Below is a small trained network, with its code and all its weights. Each question gives an input and a class and asks what happens when units are switched off, that is, made to give their printed mean instead of their output.

import numpy as np


def w(rows, s, z=0):
    codes = np.array(rows[::2]) - 128.0
    scale = np.full(codes.shape[1], s)
    scale[-1] = z or s
    return codes * scale


def norm(h):
    return h / np.sqrt((h * h).mean(-1, keepdims=True) + 1e-5)


def f(y):
    return y / 2 * (1 + np.tanh(0.7978845608 * (y + 0.044715 * y**3)))


def log_softmax(a):
    a = a - a.max(-1, keepdims=True)
    return a - np.log(np.exp(a).sum(-1, keepdims=True))


def net(x, mask):
    res = np.array(x, float).reshape(1, 3) / 4 @ E
    u = 0
    for l in range(3):
        y = f(norm(res) @ A[l][:, :-1].T + A[l][:, -1])
        res = res + np.where(mask[u : u + 8], y, B[l][:, -1]) @ B[l][:, :-1]
        u += 8
    return log_softmax(norm(res)[-1] @ U[:, :-1].T + U[:, -1])


A, B = {}, {}
E = w([
[117,166,143,151,105,47,95,127,136,190],'x0',
[137,101,104,176,111,121,241,107,152,162],'x1',
[138,59,132,102,123,125,66,251,153,151],'x2',
],0.0016)
A[0] = w([
[138,131,121,136,112,125,126,131,123,117,128],'L0N0',
[135,128,117,76,184,218,110,116,102,81,129],'L0N1',
[118,116,127,124,133,119,127,126,123,124,123],'L0N2',
[88,92,106,88,164,102,74,245,115,132,6],'L0N3',
[131,206,192,110,104,69,58,46,68,77,54],'L0N4',
[109,175,225,135,103,65,79,114,125,154,87],'L0N5',
[202,6,161,161,48,188,229,202,193,126,81],'L0N6',
[129,171,35,195,123,118,235,30,103,147,117],'L0N7',
],0.0019,0.0023)
B[0] = w([
[123,122,130,139,133,134,122,125,127,133,128],'L0N0',
[82,118,163,144,121,194,144,129,58,70,163],'L0N1',
[145,119,127,152,137,132,129,132,125,129,124],'L0N2',
[254,50,193,172,119,145,136,128,206,147,112],'L0N3',
[99,126,31,94,207,163,165,156,142,208,132],'L0N4',
[125,174,12,133,129,110,76,91,147,146,123],'L0N5',
[39,154,31,83,247,158,190,145,54,195,191],'L0N6',
[159,158,231,101,71,143,136,60,223,154,252],'L0N7',
],0.0018,0.0016)
A[1] = w([
[183,85,118,148,133,103,41,214,137,120,29],'L1N0',
[132,88,176,111,173,224,117,149,80,30,83],'L1N1',
[252,64,178,111,96,101,19,207,183,125,2],'L1N2',
[87,93,114,99,126,98,44,250,110,134,19],'L1N3',
[139,163,123,140,103,144,221,52,129,114,87],'L1N4',
[147,45,80,128,143,145,171,227,137,150,65],'L1N5',
[104,148,140,205,92,33,141,148,168,221,65],'L1N6',
[149,151,161,155,108,108,103,116,97,98,101],'L1N7',
],0.0025,0.0017)
B[1] = w([
[82,193,178,125,101,154,133,89,131,169,164],'L1N0',
[155,103,109,108,81,123,108,136,96,61,219],'L1N1',
[77,216,170,116,55,141,97,106,136,197,194],'L1N2',
[84,164,195,140,115,164,170,66,148,178,203],'L1N3',
[89,151,216,135,108,138,122,117,177,179,253],'L1N4',
[107,142,92,108,164,129,127,148,140,190,176],'L1N5',
[162,78,131,111,93,159,125,154,93,3,204],'L1N6',
[104,106,102,119,136,138,146,145,143,127,110],'L1N7',
],0.0031,0.0013)
A[2] = w([
[145,93,77,94,124,99,15,225,112,138,70],'L2N0',
[149,122,135,127,105,144,127,120,107,115,114],'L2N1',
[91,62,97,93,207,192,173,206,139,207,19],'L2N2',
[163,172,191,143,99,86,61,103,98,80,28],'L2N3',
[125,164,202,144,133,141,203,29,159,144,62],'L2N4',
[147,143,123,164,154,49,137,131,170,253,105],'L2N5',
[166,33,128,173,75,106,200,168,159,104,4],'L2N6',
[61,201,74,102,225,136,66,102,113,166,29],'L2N7',
],0.0032,0.0013)
B[2] = w([
[137,126,170,203,172,116,228,13,196,134,152],'L2N0',
[91,133,129,106,161,111,125,140,118,101,131],'L2N1',
[65,159,10,138,159,93,130,116,192,178,172],'L2N2',
[109,82,12,150,140,134,189,134,177,147,153],'L2N3',
[124,36,226,187,229,151,160,142,199,158,251],'L2N4',
[127,99,118,68,130,216,118,115,74,4,171],'L2N5',
[171,137,173,78,153,108,103,204,65,167,146],'L2N6',
[231,115,155,170,166,113,108,203,67,207,146],'L2N7',
],0.0027,0.0025)
U = w([
[187,93,161,108,96,65,161,189,101,106,24],'0',
[130,85,222,167,184,141,193,84,198,125,204],'1',
[202,167,98,166,194,92,77,113,79,167,89],'2',
[84,171,196,108,71,161,70,139,148,193,215],'3',
[83,115,15,99,171,134,167,174,153,183,166],'4',
[146,133,57,162,83,67,132,88,169,84,4],'5',
[124,113,109,89,134,189,108,106,82,11,149],'6',
],0.011,0.0018)

Each question gives the input, the list of numbers given to net, and the class t.
The units are the neurons (one row each of A and B). Each row of codes is followed by its name. A weight is (code - 128) times the scale printed after its matrix; where a second scale follows, it is the last column's (A, B and U).
mask holds one flag per neuron, layer by layer. A switched-off neuron (its flag False) gives its mean, the last column of its row in B, instead of its output. The means were averaged over made-up inputs and are rounded, as every weight is.
A unit's drop is (log p(t) with every unit on - log p(t) with that unit switched off) / (log p(t) with every unit on - log p(t) with every unit switched off).
The circuit of an input: a set's keep is (log p(t) with only the set's units on - log p(t) with every unit switched off) / (log p(t) with every unit on - log p(t) with every unit switched off). Starting from the 12 units with the biggest drops (on a tie, the unit counted first), units are removed one at a time, each time the one whose removal leaves the highest keep (on an exact tie, the one counted first), for as long as the keep stays at least 0.8.
units of the circuit, in order: the units of the circuit, biggest drop first
most important unit: the unit with the biggest drop
k most important neurons: the k neurons with the biggest drops, biggest first
top k neurons in layer l: the k neurons of layer l with the biggest drops, biggest first
drop of u: that unit's drop, to one decimal
input [7,7,3], class 0: units of the circuit, in order : L1N6; L2N6
input [7,2,0], class 5: units of the circuit, in order : L1N6; L2N4; L2N3
input [8,-7,-1], class 2: 2 most important neurons : L2N7; L1N4
input [7,-6,-7], class 2: units of the circuit, in order : L2N7; L0N4
input [3,2,0], class 0: units of the circuit, in order : L1N6; L2N6
input [-4,-3,7], class 3: units of the circuit, in order : L1N2
input [-2,7,1], class 4: units of the circuit, in order : L0N6; L2N2
input [7,-3,-7], class 2: 2 most important neurons : L1N3; L0N5
input [0,-8,-3], class 2: 2 most important neurons : L2N7; L1N6
input [-6,2,0], class 4: 3 most important neurons : L0N6; L1N6; L2N2
input [-1,3,8], class 4: 2 most important neurons : L0N6; L2N2
input [-5,1,2], class 4: top 2 neurons in layer 1 : L1N6; L1N5
input [5,5,6], class 4: top 2 neurons in layer 1 : L1N5; L1N4
input [-3,-2,2], class 6: most important unit : L1N1
input [8,0,0], class 5: 2 most important neurons : L1N6; L2N4
input [4,6,3], class 0: 4 most important neurons : L1N6; L0N4; L2N6; L2N3
input [4,2,2], class 0: 4 most important neurons : L1N6; L2N6; L2N4; L2N2
input [6,6,4], class 0: 2 most important neurons : L1N6; L2N6
input [5,2,2], class 5: top 4 neurons in layer 0 : L0N5; L0N6; L0N1; L0N4
input [-3,2,0], class 4: 2 most important neurons : L0N6; L1N3
input [-8,0,-3], class 6: top 2 neurons in layer 1 : L1N1; L1N3
input [8,-2,1], class 5: top 2 neurons in layer 1 : L1N6; L1N4
input [2,-5,-1], class 2: drop of L2N7 : 0.2
